Where the symbols take the units:
q768 y q824
q768 f q654
q768 d q930
q768 e q811
q768 o q716
q768 u q883
q782 y q288
q782 f q551
q782 d q132
q782 e q429
q782 o q470
q782 u q800
q800 y q132
q800 f q824
q800 d q768
q800 e q551
q800 o q811
q800 u q892
q824 y q811
q824 f q716
q824 d q654
q824 e q211
q824 o q800
q824 u q930
q837 y q909
q837 f q105
q837 d q25
q837 e q457
q837 o q990
q837 u q906
q465 y q988
q465 f q453
q465 d q507
q465 e q114
q465 o q287
q465 u q470
q429 y q465
q429 f q507
q429 d q470
q429 e q988
q429 o q453
q429 u q551
q909 y q457
q909 f q990
q909 d q105
q909 e q305
q909 o q670
q909 u q25
q287 y q425
q287 f q465
q287 d q429
q287 e q245
q287 o q988
q287 u q288
q507 y q453
q507 f q288
q507 d q782
q507 e q287
q507 o q429
q507 u q211
q883 y q930
q883 f q457
q883 d q909
q883 e q654
q883 o q305
q883 u q837
q425 y q245
q425 f q988
q425 d q465
q425 e q179
q425 o q114
q425 u q429
q470 y q507
q470 f q782
q470 d q211
q470 e q453
q470 o q288
q470 u q811
q453 y q287
q453 f q429
q453 d q288
q453 e q425
q453 o q465
q453 u q782
q298 y q885
q298 f q895
q298 d q265
q298 e q964
q298 o q704
q298 u q114
q615 y q837
q615 f q25
q615 d q906
q615 e q909
q615 o q105
q615 u q143
q716 y q800
q716 f q768
q716 d q892
q716 e q132
q716 o q824
q716 u q305
q179 y q298
q179 f q265
q179 d q114
q179 e q885
q179 o q895
q179 u q988
q892 y q768
q892 f q930
q892 d q883
q892 e q824
q892 o q654
q892 u q670
q906 y q25
q906 f q818
q906 d q964
q906 e q105
q906 o q336
q906 u q885
q105 y q990
q105 f q615
q105 d q336
q105 e q670
q105 o q837
q105 u q818
q336 y q615
q336 f q906
q336 d q143
q336 e q837
q336 o q25
q336 u q113
q704 y q113
q704 f q298
q704 d q179
q704 e q143
q704 o q885
q704 u q245
q654 y q716
q654 f q892
q654 d q305
q654 e q800
q654 o q768
q654 u q457
q990 y q670
q990 f q837
q990 d q615
q990 e q883
q990 o q909
q990 u q336
q670 y q883
q670 f q909
q670 d q837
q670 e q930
q670 o q457
q670 u q615
q964 y q818
q964 f q113
q964 d q704
q964 e q336
q964 o q143
q964 u q895
q143 y q906
q143 f q964
q143 d q885
q143 e q25
q143 o q818
q143 u q298
q245 y q179
q245 f q114
q245 d q988
q245 e q298
q245 o q265
q245 u q465
q895 y q704
q895 f q179
q895 d q245
q895 e q113
q895 o q298
q895 u q425
q811 y q211
q811 f q800
q811 d q716
q811 e q782
q811 o q132
q811 u q654
q457 y q305
q457 f q670
q457 d q990
q457 e q892
q457 o q883
q457 u q105
q551 y q470
q551 f q211
q551 d q811
q551 e q507
q551 o q782
q551 u q824
q211 y q782
q211 f q132
q211 d q800
q211 e q288
q211 o q551
q211 u q716
q818 y q336
q818 f q143
q818 d q113
q818 e q615
q818 o q906
q818 u q704
q988 y q114
q988 f q287
q988 d q453
q988 e q265
q988 o q425
q988 u q507
q265 y q895
q265 f q245
q265 d q425
q265 e q704
q265 o q179
q265 u q287
q288 y q429
q288 f q470
q288 d q551
q288 e q465
q288 o q507
q288 u q132
q113 y q143
q113 f q885
q113 d q298
q113 e q906
q113 o q964
q113 u q179
q885 y q964
q885 f q704
q885 d q895
q885 e q818
q885 o q113
q885 u q265
q25 y q105
q25 f q336
q25 d q818
q25 e q990
q25 o q615
q25 u q964
q930 y q654
q930 f q305
q930 d q457
q930 e q716
q930 o q892
q930 u q909
q305 y q892
q305 f q883
q305 d q670
q305 e q768
q305 o q930
q305 u q990
q114 y q265
q114 f q425
q114 d q287
q114 e q895
q114 o q245
q114 u q453
q132 y q551
q132 f q811
q132 d q824
q132 e q470
q132 o q211
q132 u q768

In the rows, zero is written as 148.

The rows follow the links: the fewer symbols apart two units are, the more alike their rows tend to be.

Each row is also shifted at random along 6 hidden directions that mean nothing.

Each row, then its unit:
[ 210  153  169  159  143  169  132  123  136  172  156  139  161  141  175  140  149  168  143  185  163  159  157  156  150  152  154  171  163  118  143  163  134  138  161  159  151  148  144  147  150  149]; unit q892
[  76  126  194  158  164  132  140  162  140  153  147  104  167  146  137  148  138  132  138  154  125  183  123  148  150  144  151  141  166  165  134  129  137  135  150  136  163  168  134  168  144  155]; unit q114
[ 186  172  171  165  144  152  151  131  148  146  162  181  170  138  123  173  135  148  170  132  147  136  146  155  180  134  162  183  152  142  122  123  116  151  138  153  170  138  177  149  143  161]; unit q990
[ 191  165  120  140  143  168  169  164  139  142  145  123  163  123  164  151  151  157  154  164  146  160  149  119  138  174  162  129  146  153  179  158  169  141  149  164  142  130  153  162  136  146]; unit q964
[ 142  165  180  167  155  132  158  157  144  138  156  115  166  126  158  143  148  148  173  151  142  160  141  135  148  158  161  135  142  175  154  127  163  148  151  153  146  144  158  161  139  166]; unit q906
[ 150  170  184  186  138  117  122  133  147  169  165  138  132  147  173  131  159  170  159  151  165  166  138  156  148  148  138  142  115  154  145  156  154  169  168  163  108  187  145  153  147  146]; unit q457
[ 168  176  147  163  134  143  163  159  160  133  160  156  166  129  133  155  144  156  167  132  155  141  134  135  149  153  155  130  131  177  165  136  161  163  146  154  143  139  173  155  144  158]; unit q336
[ 169  121  155  155  161  143  143  148  157  144  141  149  136  165  148  133  152  148  149  153  151  120  160  158  144  149  142  165  156  133  153  151  140  152  139  136  155  141  139  133  166  143]; unit q551
[ 103  172  143  145  118  176  148  111  153  153  152  232  139  154  127  156  141  177  141  131  167  118  163  180  167  128  136  181  154  110  134  162  122  151  148  137  156  141  174  125  150  153]; unit q930
[ 177  181   98  108  161  165  145  152  154  152  179  113  194  138  183  169  150  111  156  182  164  178  149  129  132  141  178  119  140  188  136  139  182  139  172  190  149  126  148  158  141  166]; unit q837
[ 127  155  126  110  146  167  173  164  142  131  138  148  168  137  132  168  137  126  138  139  128  167  144  141  147  144  156  130  168  166  145  140  163  126  146  139  171  133  154  157  130  162]; unit q298
[ 211  167  158  156  135  140  139  128  147  156  155  186  128  154  140  155  150  158  152  128  153  144  149  167  164  133  137  161  136  138  128  150  137  157  153  147  138  168  158  143  143  148]; unit q305
[ 120  137  154  154  144  150  146  168  139  160  144  106  162  135  155  142  146  157  130  165  141  185  126  129  136  165  148  125  153  157  169  160  154  142  154  152  139  165  133  171  143  138]; unit q265
[ 168  154  138  129  142  134  147  129  153  142  132  199   91  177  153  139  161  149  144  116  150  129  175  178  148  132  122  148  131  134  132  159  161  155  154  131  130  165  145  122  148  147]; unit q716
[ 171  150  132  146  132  140  159  175  141  146  133  135  134  138  143  147  150  159  134  135  137  175  128  131  137  166  138  112  136  165  176  164  167  154  148  147  125  169  143  167  135  133]; unit q895
[  99  159  169  175  127  142  166  156  138  141  132  153  132  128  142  136  149  186  152  132  142  150  141  138  150  172  137  142  141  141  181  159  152  156  140  136  132  158  160  154  137  142]; unit q885
[ 149  136  114  129  143  171  140  148  176  148  161  145  167  156  160  127  152  149  128  177  178  133  152  150  115  148  146  122  156  156  175  169  173  150  164  147  148  126  137  132  169  150]; unit q132
[ 180  116  142  131  175  140  142  171  168  139  153  135  173  167  115  163  136  102  139  142  134  146  133  147  146  127  157  143  163  181  129  120  142  145  139  139  177  140  138  151  163  153]; unit q429

Start here and follow the symbols in turn, left to right. Where do you end up?
Answer with the unit's name.
[ 125  164  114   89  152  143  182  168  145  114  126  171  131  155  127  177  144  106  146  104  116  161  155  151  150  131  142  116  147  184  127  128  180  129  143  130  160  144  156  148  122  167]
e y d => q964
[ 145  132  184  134  178  148  136  136  146  149  148  111  158  159  183  130  152  126  148  183  149  154  169  166  138  136  157  156  177  145  124  135  156  121  164  137  171  139  129  134  155  172]
u f u f => q990
[ 150  123  120  153  151  152  131  169  149  169  151  110  157  149  155  144  151  152  127  174  154  167  129  125  131  165  150  132  144  152  172  170  148  156  151  166  133  161  123  165  159  122]
f e e => q895
[  85  159  163  138  140  153  134  123  157  155  159  170  147  156  160  135  148  155  137  156  167  147  159  177  140  129  138  144  154  144  133  154  157  142  171  136  147  153  149  131  151  167]
d f o => q305
[ 161  124  119  141  148  152  141  173  178  148  163  148  177  158  108  158  136  127  127  143  153  145  115  141  134  138  149  124  151  181  160  145  148  164  146  146  158  142  142  155  168  139]
e f y => q114
[ 155  146  136  122  151  156  140  134  159  147  149  159  139  165  167  135  154  141  136  159  161  143  167  167  132  136  141  138  153  145  141  157  169  139  165  141  147  144  138  128  155  157]
y e y o y o => q465
[ 181  120  137  156  151  138  138  172  159  153  151  137  152  157  120  154  144  139  132  141  144  152  121  138  144  149  145  137  144  164  158  151  137  164  140  148  146  159  134  160  162  128]
f e o o => q245
[ 173  126  147  172  128  177  146  144  177  149  159  181  174  146  115  130  137  182  130  158  176  104  136  155  140  152  145  157  170  129  186  162  128  164  141  132  166  119  160  132  177  143]
e e o d => q429
[ 155  127  111  136  153  163  152  155  132  158  129  154  133  156  138  167  150  145  135  151  136  148  154  137  162  158  148  174  155  115  148  165  122  144  127  158  153  149  137  157  147  117]
y u d => q288
[ 152  146  133  134  139  149  162  168  139  143  133  149  139  143  132  159  143  147  134  130  129  169  134  138  148  155  140  131  149  157  158  154  153  144  141  142  144  159  146  162  135  139]
o d e d f => q245
[  97  181  143  151  145  120  154  144  150  135  152  166  123  150  157  153  157  146  176  120  150  141  159  149  155  143  145  139  111  167  140  139  168  167  152  157  122  160  163  144  138  155]
u y o f => q906
[ 151  169  138  152  134  163  169  164  155  136  156  141  182  120  142  150  141  160  155  149  153  151  134  128  139  164  160  124  150  169  178  145  163  148  149  153  152  128  167  158  141  159]
e o o f o => q105
[ 128  163  148  124  163  135  178  156  124  127  118  143  116  148  162  160  155  130  167  125  118  159  171  144  158  154  147  149  143  151  134  136  167  133  139  140  147  151  151  150  123  157]
d o f o d => q179
[ 259  116  124  161  153  145  141  164  161  152  146  139  142  160  142  138  151  154  139  154  157  128  142  135  138  162  145  148  141  143  176  164  144  167  137  154  139  146  134  147  170  122]
u e y => q288
[ 158  169  158  162  149  127  165  159  137  135  139  130  130  135  163  143  158  156  173  135  139  154  153  132  148  166  148  138  126  161  160  142  169  156  144  154  127  157  155  158  134  150]
o d o f => q964
[ 103  174  173  141  164  142  146  122  137  149  156  161  149  153  161  168  149  126  173  143  142  152  168  165  174  125  161  179  150  145   97  121  136  137  153  156  163  149  159  144  136  171]
u d d y => q143
[ 133  178  125  117  158  169  150  117  132  154  151  179  144  154  168  175  151  132  163  155  148  144  180  160  171  131  161  186  152  124  105  142  134  133  150  167  162  136  158  140  137  157]
o e o f f o => q892
